Below are the code and all the weights of a small trained network. Each question names an input and a target symbol and asks about switching units off, where a switched-off unit gives its printed mean instead of its output.

import numpy as np


def w(rows, s, z=0):
    codes = np.array(rows[::2]) - 128.0
    scale = np.full(codes.shape[1], s)
    scale[-1] = z or s
    return codes * scale


def f(y):
    return np.maximum(y, 0)


def softmax(a):
    e = np.exp(a - a.max(-1, keepdims=True))
    return e / e.sum(-1, keepdims=True)


def log_softmax(a):
    a = a - a.max(-1, keepdims=True)
    return a - np.log(np.exp(a).sum(-1, keepdims=True))


def net(x, mask):
    ids = ['ΓΛΞΠΦεζμστ'.index(c) for c in x.split()]
    T = len(ids)
    res = E[ids] + P[:T]
    q, k, v = (res @ M[0].T for M in (Q, K, V))
    z = softmax(np.where(np.tri(T) > 0, q @ k.T / 2**0.5, -1e9)) @ v
    res = res + np.where(mask[0], z, O[0][:, -1]) @ O[0][:, :-1]
    y = f(res @ A[0][:, :-1].T + A[0][:, -1])
    res = res + np.where(mask[1:17], y, B[0][:, -1]) @ B[0][:, :-1]
    return log_softmax(res[-1] @ U[:, :-1].T + U[:, -1])


Q, K, V, O, A, B = {}, {}, {}, {}, {}, {}
E = w([
[184,52,203,149,109],'Γ',
[59,58,205,156,154],'Λ',
[167,129,120,179,97],'Ξ',
[37,186,84,172,189],'Π',
[116,156,138,137,135],'Φ',
[203,138,152,109,136],'ε',
[110,64,243,99,153],'ζ',
[59,55,148,203,160],'μ',
[200,103,67,204,204],'σ',
[134,86,54,252,189],'τ',
],0.017)
P = w([
[184,114,253,217,227],'0',
[92,81,150,122,121],'1',
[132,92,140,204,138],'2',
[141,172,84,186,87],'3',
[127,103,126,112,112],'4',
[103,123,146,67,130],'5',
[109,95,88,114,71],'6',
[109,136,94,175,110],'7',
[117,135,83,108,74],'8',
[96,113,129,91,108],'9',
[118,135,124,91,91],'10',
[181,115,117,148,76],'11',
[152,137,118,144,115],'12',
],0.011)
Q[0] = w([
[120,228,79,1,48],'head 1',
[119,17,171,95,216],'head 1',
],0.0093)
K[0] = w([
[78,83,17,72,2],'head 1',
[190,192,183,233,218],'head 1',
],0.0087)
V[0] = w([
[247,150,138,80,126],'head 1',
[69,50,233,25,110],'head 1',
],0.011)
O[0] = w([
[141,199,89,109,8,34],'head 1',
[114,28,151,16,64,4],'head 1',
],0.017,0.0021)
A[0] = w([
[47,129,233,156,90,254],'neuron 1',
[94,157,2,94,118,210],'neuron 2',
[175,122,152,95,121,146],'neuron 3',
[90,238,109,161,84,55],'neuron 4',
[190,100,66,117,135,193],'neuron 5',
[36,23,138,74,177,91],'neuron 6',
[118,71,130,115,35,84],'neuron 7',
[185,107,19,132,182,166],'neuron 8',
[124,202,106,139,72,10],'neuron 9',
[178,161,110,95,108,105],'neuron 10',
[166,93,138,129,240,107],'neuron 11',
[160,47,127,72,133,100],'neuron 12',
[65,206,90,85,215,159],'neuron 13',
[133,92,160,63,187,101],'neuron 14',
[180,163,219,117,97,171],'neuron 15',
[116,72,81,61,67,226],'neuron 16',
],0.0088,0.006)
B[0] = w([
[156,115,112,245,75,214],'neuron 1',
[135,57,173,178,33,158],'neuron 2',
[111,150,159,114,134,165],'neuron 3',
[164,151,79,75,169,200],'neuron 4',
[116,137,152,191,97,159],'neuron 5',
[191,178,153,106,118,247],'neuron 6',
[109,154,105,115,191,221],'neuron 7',
[105,151,217,112,122,196],'neuron 8',
[209,25,3,1,111,155],'neuron 9',
[146,102,148,108,82,143],'neuron 10',
[72,50,122,76,117,248],'neuron 11',
[159,158,129,105,135,221],'neuron 12',
[140,167,100,69,99,205],'neuron 13',
[159,130,103,155,96,189],'neuron 14',
[66,129,138,176,102,170],'neuron 15',
[51,173,173,103,184,249],'neuron 16',
],0.0089,0.015)
U = w([
[26,159,179,137,35,185],'Γ',
[201,100,147,66,146,123],'Λ',
[179,195,116,202,85,195],'Ξ',
[76,47,136,164,181,127],'Π',
[115,108,167,240,60,202],'Φ',
[144,171,98,95,16,85],'ε',
[123,215,126,66,125,1],'ζ',
[188,3,117,124,140,98],'μ',
[182,187,72,99,151,105],'σ',
[126,197,141,161,208,95],'τ',
],0.007,0.0052)

Each question gives the input, a string of symbols that net reads in full, and the target symbol t.
The units are the heads (2 rows each of Q, K, V and O) and the neurons (one row each of A and B). Each row of codes is followed by its name. A weight is (code - 128) times the scale printed after its matrix; where a second scale follows, it is the last column's (O, A, B and U).
mask holds one flag per unit, heads first, then neurons. A switched-off unit (its flag False) gives its mean, the last column of its rows in O or B, instead of its output. The means were averaged over made-up inputs and are rounded, as every weight is.
A unit's drop is (log p(t) with every unit on - log p(t) with that unit switched off) / (log p(t) with every unit on - log p(t) with every unit switched off).
The circuit of an input: a set's keep is (log p(t) with only the set's units on - log p(t) with every unit switched off) / (log p(t) with every unit on - log p(t) with every unit switched off). Starting from the 12 units with the biggest drops (on a tie, the unit counted first), units are removed one at a time, each time the one whose removal leaves the highest keep (on an exact tie, the one counted first), for as long as the keep stays at least 0.8.
units of the circuit, in order: the units of the circuit, biggest drop first
unit that matters most: the unit with the biggest drop
top k neurons: the k neurons with the biggest drops, biggest first
drop of u: that unit's drop, to one decimal
input Π Λ Λ τ Γ Ξ Φ σ Γ Ξ τ τ, target Π: units of the circuit, in order	(head 1; neuron 11)
input ζ Ξ μ, target ζ: top 3 neurons	(neuron 16; neuron 6; neuron 7)
input Γ τ Λ Π μ ε Φ Γ Γ σ Λ Γ Λ, target Γ: units of the circuit, in order	(head 1; neuron 16)
input τ σ Ξ Φ μ σ, target τ: units of the circuit, in order	(head 1)
input Λ σ Γ ζ Λ Λ μ ζ ζ σ Γ ε τ, target Λ: units of the circuit, in order	(head 1; neuron 6)
input σ ε ζ Π σ Λ Π μ, target σ: top 2 neurons	(neuron 4; neuron 9)
input Π σ τ ζ ε, target τ: top 4 neurons	(neuron 1; neuron 2; neuron 9; neuron 14)
input μ Γ Π τ τ Λ ζ Λ Γ ε Ξ Γ Γ, target μ: top 2 neurons	(neuron 11; neuron 16)
input τ σ σ Γ σ Λ Π Π μ ε, target Π: units of the circuit, in order	(head 1; neuron 6; neuron 11)
input Ξ Π ε Φ, target Π: top 2 neurons	(neuron 11; neuron 6)
input Ξ Φ ζ τ Λ σ Γ Ξ Ξ, target Γ: units of the circuit, in order	(head 1; neuron 4)
input Ξ Π Φ Γ τ, target Ξ: top 2 neurons	(neuron 11; neuron 2)
input ζ Ξ Π Φ Γ Λ ε ε ζ, target ζ: units of the circuit, in order	(head 1; neuron 16; neuron 6; neuron 7)
input Φ Φ Λ ζ μ ε Λ Γ Γ, target Φ: units of the circuit, in order	(neuron 4; neuron 13; neuron 16)
input Π Γ Λ μ Γ τ, target Π: unit that matters most	neuron 11
input ε Φ Ξ, target ε: top 2 neurons	(neuron 9; neuron 2)
input Γ Γ Λ Γ Ξ Γ τ μ Γ Γ, target Γ: top 3 neurons	(neuron 16; neuron 15; neuron 4)
input ζ ε Γ ε Λ Γ, target ζ: top 4 neurons	(neuron 16; neuron 6; neuron 7; neuron 12)
input μ σ τ Π Π ζ Λ Φ τ, target μ: top 3 neurons	(neuron 16; neuron 11; neuron 6)
input μ ε Π Γ Γ Γ Γ μ Γ, target μ: top neuron	(neuron 11)
input Λ σ ε Γ Φ σ τ Λ, target Λ: drop of head 1	1.8
